Read these off the grid that follows. Indices start at 0.
1) Find the entry in row 0 and column 1.
2) Find the entry just left of the smallest entry.
3) Find the entry in row 2 and column 0.
4) Find the entry directly above the centre entry.
5) Find the entry just right of -46.2.
6) Find the entry just left of 19.0.
7) Find the entry just right of the centre entry.
8) Find the bottom-left entry.
[[  7.0 -49.6  11.9   3.6  13.1  -9.1  -6.4  37.2 -19.5]
 [ 13.4 -46.2  -0.2  14.7  12.7 -10.7   0.1  37.2 -24.7]
 [ 29.8  -7.2 -27.8  33.8  -3.6  -8.4   8.3  37.2 -20.4]
 [ 28.5  19.0 -27.8  32.0 -15.9   1.9   4.0  37.2  -2.7]
 [ 25.8 -22.9 -21.4  30.3   3.8 -10.9   8.0  37.2 -25.6]]
1) -49.6
2) 7.0
3) 29.8
4) 12.7
5) -0.2
6) 28.5
7) -8.4
8) 25.8

Read these off the array that follows.
1) What is the 2nd entry on the diagonal from the top-right corner?
2) What is the 2nd entry on the main diagonal?
3) What is the 3rd entry from the end, reading row by row?
4) What is the largest entry in the last column?
5) What is the entry directly below the centre entry?
6) What is the entry directly above -54.9?
7) What is the top entry of the column that holds the smallest entry?
8) What is the second largest entry?
[[-54.2  16.6  -8.2  -9.2  -1.2]
 [ 27.4   4.3  19.3   7.5  29.0]
 [ 11.6  -5.6  -4.7 -14.7 -13.9]
 [-23.8   1.0 -11.6 -14.3 -54.1]
 [ 32.0 -13.4   6.1 -54.9 -18.5]
 [-17.3  16.7   7.0  62.3  12.8]
 [ 20.0  -2.3 -16.8  22.7  14.4]]
1) 7.5
2) 4.3
3) -16.8
4) 29.0
5) 6.1
6) -14.3
7) -9.2
8) 32.0

[[-33.6 -41.3  59.7 -39.2  63.8]
 [  0.1  11.4   5.3   7.8  -0.7]
 [  1.7   9.7  -9.0   7.3 -13.7]]
The 2nd smallest entry?
A: -39.2
The entry directly below -39.2?
A: 7.8
The bottom-left entry is 1.7
The top-left entry is -33.6
The fifth entry in reading order?
A: 63.8
The bottom entry of the column that holds the smallest entry?
A: 9.7
The last entry, reading row by row: -13.7
The entry directly above 1.7 is 0.1
The minimum: -41.3
The centre entry?
A: 5.3
The entry directly below the largest entry is -0.7
The entry directly below the centre entry -> -9.0

data =
[[ 10.3 -24.4 -57.0  19.0   1.7 -22.4 -18.8  24.9 -14.5 -24.9 -16.2  16.5]
 [-17.6  37.8  -9.4 -42.5  13.5  25.1  19.4  16.7   9.1 -19.6  -5.7  23.1]
 [ -4.9 -64.8  -7.2  -0.8 -16.8  17.3   0.1 -11.9 -22.0 -27.0  -0.8  -8.5]
 [ 18.0  14.5  36.4   1.9 -55.3  -1.3 -15.2   1.6  20.3  26.4  -1.8  16.9]
 [  3.3  15.2  13.8 -31.0  26.8   5.7  -7.6  21.2  -8.6  -1.1  37.1  10.4]
 [ 30.1 -16.6  15.7  11.3  24.5  51.2 -24.3  24.8  -4.3   6.4   5.8 -22.6]
 [  3.4   0.7  38.4 -30.4 -10.9  31.3   4.9 -10.0   5.5   2.4  11.1 -18.2]
 [  4.9 -21.1  17.5  42.1  -2.2   3.1  -0.4 -23.7   2.6  22.8  -9.7 -28.0]
 [ 14.4  38.4 -36.8  22.8  44.6  -9.8  -4.6  14.4  11.8   6.1 -26.4 -24.3]
 [ -0.1   9.4   5.1 -34.8  15.4   1.0  15.0 -23.8   2.6 -11.9  -1.2 -50.4]
 [-33.7 -10.1 -43.5   2.5   5.5   2.6  27.4  -6.9  -5.0 -30.7 -29.3  19.6]
 [-16.3   4.2  -0.7 -17.3  12.3  34.5  25.9 -15.3   5.8 -15.5 -19.2 -20.0]
 [ -9.7  30.7 -23.6   4.2   2.6  -1.9  10.9   6.8  13.8  -3.2 -26.5
   16.1]]
Give the entry just right of 3.4.
A: 0.7
The entry just left of -0.7 is 4.2
Give the entry just right of 16.7.
A: 9.1
The entry just left of 51.2: 24.5
The maximum is 51.2
The entry just right of -29.3 is 19.6
The entry just right of the smallest entry -> -7.2
Give the entry just right of 1.9.
A: -55.3
Give the entry just right of 15.2.
A: 13.8
The entry just left of the smallest entry: -4.9
Give the smallest entry.
A: -64.8
The entry just right of the largest entry is -24.3
Give the entry just right of 13.5.
A: 25.1
The entry just right of -36.8 is 22.8
